Below is a small trained network, with its code and all its weights. Each question gives an input and a class and asks what happens when units are switched off, that is, made to give their printed mean instead of their output.

import numpy as np


def w(rows, s, z=0):
    codes = np.array(rows[::2]) - 128.0
    scale = np.full(codes.shape[1], s)
    scale[-1] = z or s
    return codes * scale


def f(y):
    return y / 2 * (1 + np.tanh(0.7978845608 * (y + 0.044715 * y**3)))


def log_softmax(a):
    a = a - a.max(-1, keepdims=True)
    return a - np.log(np.exp(a).sum(-1, keepdims=True))


def net(x, mask):
    res = np.array(x, float).reshape(1, 4) / 4 @ E
    y = f(res @ A[0][:, :-1].T + A[0][:, -1])
    res = res + np.where(mask, y, B[0][:, -1]) @ B[0][:, :-1]
    return log_softmax(res[-1] @ U[:, :-1].T + U[:, -1])


A, B = {}, {}
E = w([
[111,120,197,119,109,101,85,224,164,53,58,244],'x0',
[61,70,56,119,157,91,110,118,194,113,56,123],'x1',
[99,171,145,254,157,145,90,78,37,111,152,152],'x2',
[167,52,124,150,31,79,195,192,109,97,222,125],'x3',
],0.0096)
A[0] = w([
[133,132,141,215,151,213,87,55,71,132,156,86,126],'neuron 0',
[75,70,202,99,116,63,52,241,171,67,111,160,138],'neuron 1',
[111,81,56,152,129,47,194,82,147,134,168,46,132],'neuron 2',
[167,138,151,121,82,156,162,58,37,197,140,123,107],'neuron 3',
[67,122,119,156,179,88,65,104,144,79,86,129,86],'neuron 4',
[92,52,37,138,82,108,205,74,157,207,200,62,140],'neuron 5',
[201,154,135,66,80,111,171,146,99,198,186,102,98],'neuron 6',
[120,127,113,60,161,194,139,76,151,164,91,31,128],'neuron 7',
[187,159,104,183,81,141,144,73,60,198,174,105,159],'neuron 8',
[148,76,121,115,97,75,122,221,147,67,75,131,71],'neuron 9',
[123,175,192,181,152,102,144,150,46,85,173,131,230],'neuron 10',
[137,151,180,171,197,156,60,104,87,190,128,47,98],'neuron 11',
[137,189,183,94,173,141,28,75,172,184,82,150,244],'neuron 12',
[39,145,54,128,255,159,25,38,130,161,54,119,208],'neuron 13',
[164,164,130,169,68,98,105,125,69,150,183,184,192],'neuron 14',
[163,206,118,105,192,204,107,90,114,226,170,75,253],'neuron 15',
[107,150,161,106,89,153,90,194,131,82,74,247,216],'neuron 16',
],0.0088,0.0036)
B[0] = w([
[109,98,159,186,79,184,176,160,55,155,150,165,200],'neuron 0',
[90,61,140,230,63,93,106,92,102,145,148,142,207],'neuron 1',
[138,77,86,160,135,75,68,184,237,119,101,117,193],'neuron 2',
[203,190,174,177,140,220,131,88,130,73,169,48,178],'neuron 3',
[120,129,83,183,115,69,68,4,89,113,129,158,173],'neuron 4',
[87,78,126,74,150,31,155,169,177,124,124,67,217],'neuron 5',
[153,186,184,92,214,92,80,41,154,41,128,121,189],'neuron 6',
[103,153,119,71,212,135,188,166,182,87,60,97,194],'neuron 7',
[129,121,144,103,87,174,161,144,148,79,190,33,197],'neuron 8',
[95,105,191,180,66,118,128,166,89,158,161,132,181],'neuron 9',
[180,56,218,148,39,187,203,122,91,98,171,94,192],'neuron 10',
[134,182,109,156,100,203,146,118,36,194,117,147,187],'neuron 11',
[44,130,93,78,161,116,111,123,118,173,122,196,207],'neuron 12',
[79,185,95,101,255,130,67,100,156,139,84,206,254],'neuron 13',
[160,90,182,110,100,211,116,172,138,132,139,62,180],'neuron 14',
[115,110,128,118,87,217,233,161,109,150,136,114,220],'neuron 15',
[133,57,147,193,167,109,106,134,141,76,169,148,207],'neuron 16',
],0.0083,0.017)
U = w([
[118,93,125,124,172,112,48,26,139,86,140,205,157],'0',
[228,248,27,150,24,116,83,174,101,157,46,114,1],'1',
[201,199,71,133,106,108,118,79,77,107,93,106,55],'2',
[116,106,87,177,47,84,98,91,140,94,132,177,75],'3',
[51,92,105,34,142,44,155,207,232,165,88,129,164],'4',
[76,210,114,101,111,189,174,120,69,232,123,188,128],'5',
[182,169,144,69,140,161,176,112,162,68,171,53,126],'6',
[128,2,167,173,28,154,183,188,99,120,213,104,153],'7',
],0.0092,0.0077)

Each question gives the input, the list of numbers given to net, and the class t.
The units are the neurons (one row each of A and B). Each row of codes is followed by its name. A weight is (code - 128) times the scale printed after its matrix; where a second scale follows, it is the last column's (A, B and U).
mask holds one flag per neuron, in row order. A switched-off neuron (its flag False) gives its mean, the last column of its row in B, instead of its output. The means were averaged over made-up inputs and are rounded, as every weight is.
A unit's drop is (log p(t) with every unit on - log p(t) with that unit switched off) / (log p(t) with every unit on - log p(t) with every unit switched off).
The circuit of an input: a set's keep is (log p(t) with only the set's units on - log p(t) with every unit switched off) / (log p(t) with every unit on - log p(t) with every unit switched off). Starting from the 12 units with the biggest drops (on a tie, the unit counted first), units are removed one at a time, each time the one whose removal leaves the highest keep (on an exact tie, the one counted first), for as long as the keep stays at least 0.8.
units of the circuit, in order: the units of the circuit, biggest drop first
top k neurons: the k neurons with the biggest drops, biggest first
drop when u is switched off: that unit's drop, to one decimal
input [-7,-7,-3,2], class 6: units of the circuit, in order -> neuron 6
input [7,6,-8,-2], class 3: units of the circuit, in order -> neuron 4; neuron 1
input [5,4,-4,0], class 7: top 2 neurons -> neuron 13; neuron 9
input [6,8,-7,1], class 7: top 2 neurons -> neuron 9; neuron 13
input [-7,6,5,1], class 4: top 2 neurons -> neuron 5; neuron 2
input [-5,1,-2,5], class 4: top 2 neurons -> neuron 5; neuron 2
input [1,-7,-2,4], class 6: top 2 neurons -> neuron 6; neuron 0
input [0,-5,-4,5], class 6: top 2 neurons -> neuron 6; neuron 0
input [-4,-2,-5,-2], class 4: top 4 neurons -> neuron 10; neuron 5; neuron 7; neuron 14
input [7,-4,3,-3], class 7: top 2 neurons -> neuron 13; neuron 10
input [5,6,-4,0], class 7: top 2 neurons -> neuron 9; neuron 13
input [2,4,1,1], class 3: top 2 neurons -> neuron 13; neuron 6
input [-8,-2,-3,8], class 6: top 2 neurons -> neuron 3; neuron 6
input [0,3,8,1], class 5: units of the circuit, in order -> neuron 16
input [-7,-3,1,0], class 6: drop when neuron 6 is switched off -> 1.0
input [7,-3,-7,-6], class 0: drop when neuron 16 is switched off -> 0.1
input [4,4,-8,1], class 7: drop when neuron 4 is switched off -> 0.0
